Below is a small trained network, with its code and all its weights. Each question gives an input and a class and asks what happens when units are switched off, that is, made to give their printed mean instead of their output.

import numpy as np


def w(rows, s, z=0):
    codes = np.array(rows[::2]) - 128.0
    scale = np.full(codes.shape[1], s)
    scale[-1] = z or s
    return codes * scale


def norm(h):
    return h / np.sqrt((h * h).mean(-1, keepdims=True) + 1e-5)


def f(y):
    return np.maximum(y, 0)


def log_softmax(a):
    a = a - a.max(-1, keepdims=True)
    return a - np.log(np.exp(a).sum(-1, keepdims=True))


def net(x, mask):
    res = np.array(x, float).reshape(1, 2) / 4 @ E
    u = 0
    for l in range(3):
        y = f(norm(res) @ A[l][:, :-1].T + A[l][:, -1])
        res = res + np.where(mask[u : u + 9], y, B[l][:, -1]) @ B[l][:, :-1]
        u += 9
    return log_softmax(norm(res)[-1] @ U[:, :-1].T + U[:, -1])


A, B = {}, {}
E = w([
[165,112,254,205,186,218,81,44,90],'x0',
[73,111,58,188,255,108,167,7,86],'x1',
],0.0077)
A[0] = w([
[242,143,208,100,74,189,42,143,131,68],'L0N0',
[106,122,129,119,117,147,131,117,119,88],'L0N1',
[113,110,153,198,182,166,142,55,84,85],'L0N2',
[159,134,125,73,34,118,121,200,162,76],'L0N3',
[174,117,207,167,107,195,92,152,126,2],'L0N4',
[152,125,109,127,119,124,115,115,112,100],'L0N5',
[193,122,255,156,130,215,60,118,115,41],'L0N6',
[127,123,168,148,113,180,111,125,130,66],'L0N7',
[132,102,123,104,127,150,138,117,145,124],'L0N8',
],0.0099,0.0069)
B[0] = w([
[149,111,199,22,118,131,167,117,126,254],'L0N0',
[123,108,128,120,153,145,131,149,130,128],'L0N1',
[190,153,103,164,114,122,85,215,139,245],'L0N2',
[170,135,132,176,145,100,96,154,114,250],'L0N3',
[10,111,94,89,195,122,167,108,82,193],'L0N4',
[137,107,136,102,147,124,129,129,117,128],'L0N5',
[108,66,208,91,102,214,152,35,151,251],'L0N6',
[135,136,139,116,120,124,122,90,133,162],'L0N7',
[131,128,126,143,118,125,148,129,143,129],'L0N8',
],0.012,0.0096)
A[1] = w([
[107,163,127,126,104,137,123,135,127,26],'L1N0',
[131,109,112,252,211,174,90,36,107,3],'L1N1',
[94,141,142,141,103,147,165,123,108,13],'L1N2',
[122,118,216,148,32,218,119,104,161,63],'L1N3',
[128,167,143,106,76,128,116,153,152,91],'L1N4',
[134,195,156,176,158,100,95,133,82,10],'L1N5',
[1,135,121,94,128,141,189,66,121,82],'L1N6',
[105,124,133,123,130,129,101,133,129,69],'L1N7',
[41,137,126,93,118,139,122,106,120,69],'L1N8',
],0.0084,0.0023)
B[1] = w([
[133,98,123,166,141,175,127,110,109,128],'L1N0',
[138,206,86,167,69,78,76,254,142,241],'L1N1',
[148,127,100,138,113,157,119,98,139,135],'L1N2',
[141,146,184,196,185,208,80,69,122,254],'L1N3',
[139,161,141,188,146,179,127,105,110,163],'L1N4',
[89,101,129,43,77,114,166,106,142,189],'L1N5',
[135,66,166,93,146,234,141,86,115,224],'L1N6',
[152,126,134,128,127,115,154,152,119,128],'L1N7',
[146,110,150,131,139,197,123,116,119,168],'L1N8',
],0.0084,0.0055)
A[2] = w([
[77,65,140,91,139,156,183,47,142,111],'L2N0',
[62,97,105,109,142,118,156,62,110,178],'L2N1',
[72,87,140,77,137,140,173,9,142,201],'L2N2',
[147,132,175,118,116,139,105,144,120,169],'L2N3',
[102,84,122,84,168,135,169,40,129,252],'L2N4',
[96,139,45,160,105,106,125,138,134,63],'L2N5',
[120,82,171,100,105,147,149,88,133,97],'L2N6',
[104,132,31,154,133,105,132,140,152,126],'L2N7',
[107,135,20,145,121,106,125,139,140,80],'L2N8',
],0.015,0.0024)
B[2] = w([
[176,111,99,108,157,185,162,54,115,238],'L2N0',
[189,122,135,71,117,199,150,90,149,189],'L2N1',
[248,93,133,67,180,210,186,2,175,249],'L2N2',
[77,110,90,162,99,120,143,106,164,193],'L2N3',
[176,111,140,92,139,186,150,79,128,232],'L2N4',
[70,142,94,113,183,120,154,104,63,206],'L2N5',
[31,129,92,122,169,138,145,137,85,201],'L2N6',
[93,152,113,112,199,118,164,107,92,223],'L2N7',
[58,156,110,114,192,123,179,118,68,226],'L2N8',
],0.014,0.013)
U = w([
[150,85,141,68,164,215,166,13,131,175],'0',
[209,117,136,117,6,19,119,204,188,150],'1',
[87,186,53,133,199,65,155,152,47,182],'2',
[111,118,122,109,105,100,78,108,168,2],'3',
[125,127,129,125,94,90,108,96,167,29],'4',
[117,130,131,120,75,99,92,91,135,10],'5',
[166,138,134,235,102,185,11,114,176,149],'6',
[80,79,219,65,79,126,148,160,144,71],'7',
],0.016,0.0072)

Each question gives the input, the list of numbers given to net, and the class t.
The units are the neurons (one row each of A and B). Each row of codes is followed by its name. A weight is (code - 128) times the scale printed after its matrix; where a second scale follows, it is the last column's (A, B and U).
mask holds one flag per neuron, layer by layer. A switched-off neuron (its flag False) gives its mean, the last column of its row in B, instead of its output. The means were averaged over made-up inputs and are rounded, as every weight is.
A unit's drop is (log p(t) with every unit on - log p(t) with that unit switched off) / (log p(t) with every unit on - log p(t) with every unit switched off).
unit that matters most: the unit with the biggest drop
k most important neurons: the k neurons with the biggest drops, biggest first
top k neurons in layer l: the k neurons of layer l with the biggest drops, biggest first
drop when u is switched off: that unit's drop, to one decimal
input [-3,-4], class 1: unit that matters most : L0N6
input [-1,0], class 2: 3 most important neurons : L0N6; L0N0; L2N2
input [-1,-3], class 1: 2 most important neurons : L0N6; L0N3
input [-1,-7], class 7: top 3 neurons in layer 0 : L0N3; L0N0; L0N6
input [-5,-5], class 1: 2 most important neurons : L0N4; L0N6
input [-7,2], class 2: 2 most important neurons : L0N6; L0N0
input [-2,0], class 2: 2 most important neurons : L0N6; L0N0
input [-1,-2], class 1: 4 most important neurons : L0N6; L0N3; L2N2; L2N8
input [-1,-8], class 7: 4 most important neurons : L0N3; L2N2; L0N0; L2N0
input [-2,-2], class 1: 2 most important neurons : L0N6; L2N8
input [3,2], class 6: 2 most important neurons : L0N2; L0N0
input [-6,-1], class 2: top 2 neurons in layer 0 : L0N6; L0N0
input [-3,-5], class 1: drop when L0N6 is switched off : 0.4
input [-5,-3], class 2: drop when L0N0 is switched off : 1.2
input [8,8], class 6: unit that matters most : L0N4
input [-2,3], class 2: drop when L0N0 is switched off : 1.4
